Below is a small trained network, with its code and all its weights. Each question gives an input and a class and asks what happens when units are switched off, that is, made to give their printed mean instead of their output.

import numpy as np


def w(rows, s, z=0):
    codes = np.array(rows[::2]) - 128.0
    scale = np.full(codes.shape[1], s)
    scale[-1] = z or s
    return codes * scale


def f(y):
    return y / 2 * (1 + np.tanh(0.7978845608 * (y + 0.044715 * y**3)))


def log_softmax(a):
    a = a - a.max(-1, keepdims=True)
    return a - np.log(np.exp(a).sum(-1, keepdims=True))


def net(x, mask):
    res = np.array(x, float).reshape(1, 4) / 4 @ E
    y = f(res @ A[0][:, :-1].T + A[0][:, -1])
    res = res + np.where(mask, y, B[0][:, -1]) @ B[0][:, :-1]
    return log_softmax(res[-1] @ U[:, :-1].T + U[:, -1])


A, B = {}, {}
E = w([
[162,25,165,71],'x0',
[84,166,209,75],'x1',
[2,94,86,123],'x2',
[111,107,184,232],'x3',
],0.0098)
A[0] = w([
[169,152,187,130,114],'n1',
[165,109,27,120,9],'n2',
[126,145,129,139,31],'n3',
[122,183,101,140,114],'n4',
[143,67,163,90,122],'n5',
[186,163,114,146,28],'n6',
[138,85,141,113,85],'n7',
[79,97,87,116,127],'n8',
[140,176,70,157,153],'n9',
[163,171,84,40,31],'n10',
[89,188,252,87,118],'n11',
[100,150,186,90,29],'n12',
[191,152,154,145,138],'n13',
[129,180,96,147,123],'n14',
[141,40,145,113,109],'n15',
[181,153,145,132,152],'n16',
[79,89,111,143,108],'n17',
[215,113,122,172,79],'n18',
[177,50,53,200,58],'n19',
[153,111,130,182,59],'n20',
[82,88,110,137,79],'n21',
[172,129,149,130,109],'n22',
[62,89,147,170,138],'n23',
[98,159,152,37,45],'n24',
[176,144,130,117,153],'n25',
[127,64,179,114,59],'n26',
[151,59,129,110,109],'n27',
[113,138,187,94,65],'n28',
[119,196,134,149,127],'n29',
[123,173,111,135,167],'n30',
[101,128,80,78,97],'n31',
[145,51,150,142,90],'n32',
[84,100,128,141,166],'n33',
[109,87,209,229,3],'n34',
[142,88,140,86,35],'n35',
[104,118,122,128,50],'n36',
[58,131,113,100,156],'n37',
[168,135,137,100,87],'n38',
[79,86,117,125,132],'n39',
[105,222,148,204,140],'n40',
[158,76,151,111,141],'n41',
],0.015,0.0025)
B[0] = w([
[154,168,125,185,196],'n1',
[156,73,42,122,212],'n2',
[124,116,130,109,125],'n3',
[68,138,169,79,184],'n4',
[71,143,145,123,213],'n5',
[133,162,126,140,195],'n6',
[101,132,153,122,163],'n7',
[161,175,161,181,193],'n8',
[78,105,141,94,214],'n9',
[177,82,172,87,248],'n10',
[139,123,2,164,247],'n11',
[105,113,42,142,177],'n12',
[167,196,165,153,216],'n13',
[81,149,188,92,189],'n14',
[67,136,147,120,215],'n15',
[136,181,137,135,202],'n16',
[158,175,156,168,181],'n17',
[119,108,124,213,235],'n18',
[93,110,37,136,254],'n19',
[163,131,92,99,173],'n20',
[154,189,137,162,175],'n21',
[128,160,151,182,176],'n22',
[189,132,154,157,201],'n23',
[159,87,88,125,220],'n24',
[138,157,184,181,192],'n25',
[88,145,136,78,192],'n26',
[72,138,156,110,199],'n27',
[93,119,64,163,173],'n28',
[91,134,139,83,192],'n29',
[104,100,146,98,174],'n30',
[212,137,201,117,193],'n31',
[100,126,128,87,192],'n32',
[161,143,142,155,173],'n33',
[219,16,153,17,232],'n34',
[104,126,136,105,179],'n35',
[139,150,119,169,132],'n36',
[172,154,149,147,205],'n37',
[140,133,148,131,176],'n38',
[139,172,168,228,185],'n39',
[78,89,146,104,250],'n40',
[86,154,158,121,196],'n41',
],0.0085,0.0086)
U = w([
[173,189,175,175,254],'0',
[2,116,174,62,61],'1',
[120,87,7,127,163],'2',
[236,50,167,42,104],'3',
],0.015,0.00065)

Each question gives the input, the list of numbers given to net, and the class t.
The units are the neurons (one row each of A and B). Each row of codes is followed by its name. A weight is (code - 128) times the scale printed after its matrix; where a second scale follows, it is the last column's (A, B and U).
mask holds one flag per neuron, in row order. A switched-off neuron (its flag False) gives its mean, the last column of its row in B, instead of its output. The means were averaged over made-up inputs and are rounded, as every weight is.
A unit's drop is (log p(t) with every unit on - log p(t) with that unit switched off) / (log p(t) with every unit on - log p(t) with every unit switched off).
The circuit of an input: a set's keep is (log p(t) with only the set's units on - log p(t) with every unit switched off) / (log p(t) with every unit on - log p(t) with every unit switched off). Starting from the 12 units with the biggest drops (on a tie, the unit counted first), units are removed one at a time, each time the one whose removal leaves the highest keep (on an exact tie, the one counted first), for as long as the keep stays at least 0.8.
units of the circuit, in order: the units of the circuit, biggest drop first
k most important neurons: the k neurons with the biggest drops, biggest first
drop when u is switched off: that unit's drop, to one decimal
input [3,6,1,-5], class 2: units of the circuit, in order => [n11]
input [2,-7,3,-8], class 3: 2 most important neurons => [n31; n10]
input [-4,-7,8,-7], class 0: 2 most important neurons => [n31; n8]
input [6,7,6,7], class 2: 4 most important neurons => [n11; n12; n28; n34]
input [7,-6,-7,0], class 0: 2 most important neurons => [n13; n18]
input [-6,6,7,8], class 3: 3 most important neurons => [n34; n40; n23]
input [6,-7,-6,-5], class 2: 2 most important neurons => [n2; n19]
input [-4,6,-4,7], class 3: 2 most important neurons => [n34; n19]
input [0,-7,5,-8], class 3: 3 most important neurons => [n31; n10; n11]
input [-6,8,-7,2], class 2: 2 most important neurons => [n11; n12]
input [-1,-7,2,-8], class 3: 2 most important neurons => [n31; n10]
input [6,-4,5,-2], class 1: 2 most important neurons => [n15; n27]
input [-3,8,5,-6], class 2: drop when n11 is switched off => 0.3
input [1,3,1,-1], class 2: drop when n34 is switched off => 0.1
input [-3,-2,2,6], class 3: units of the circuit, in order => [n34]
input [1,-3,-7,-4], class 0: drop when n22 is switched off => 0.0
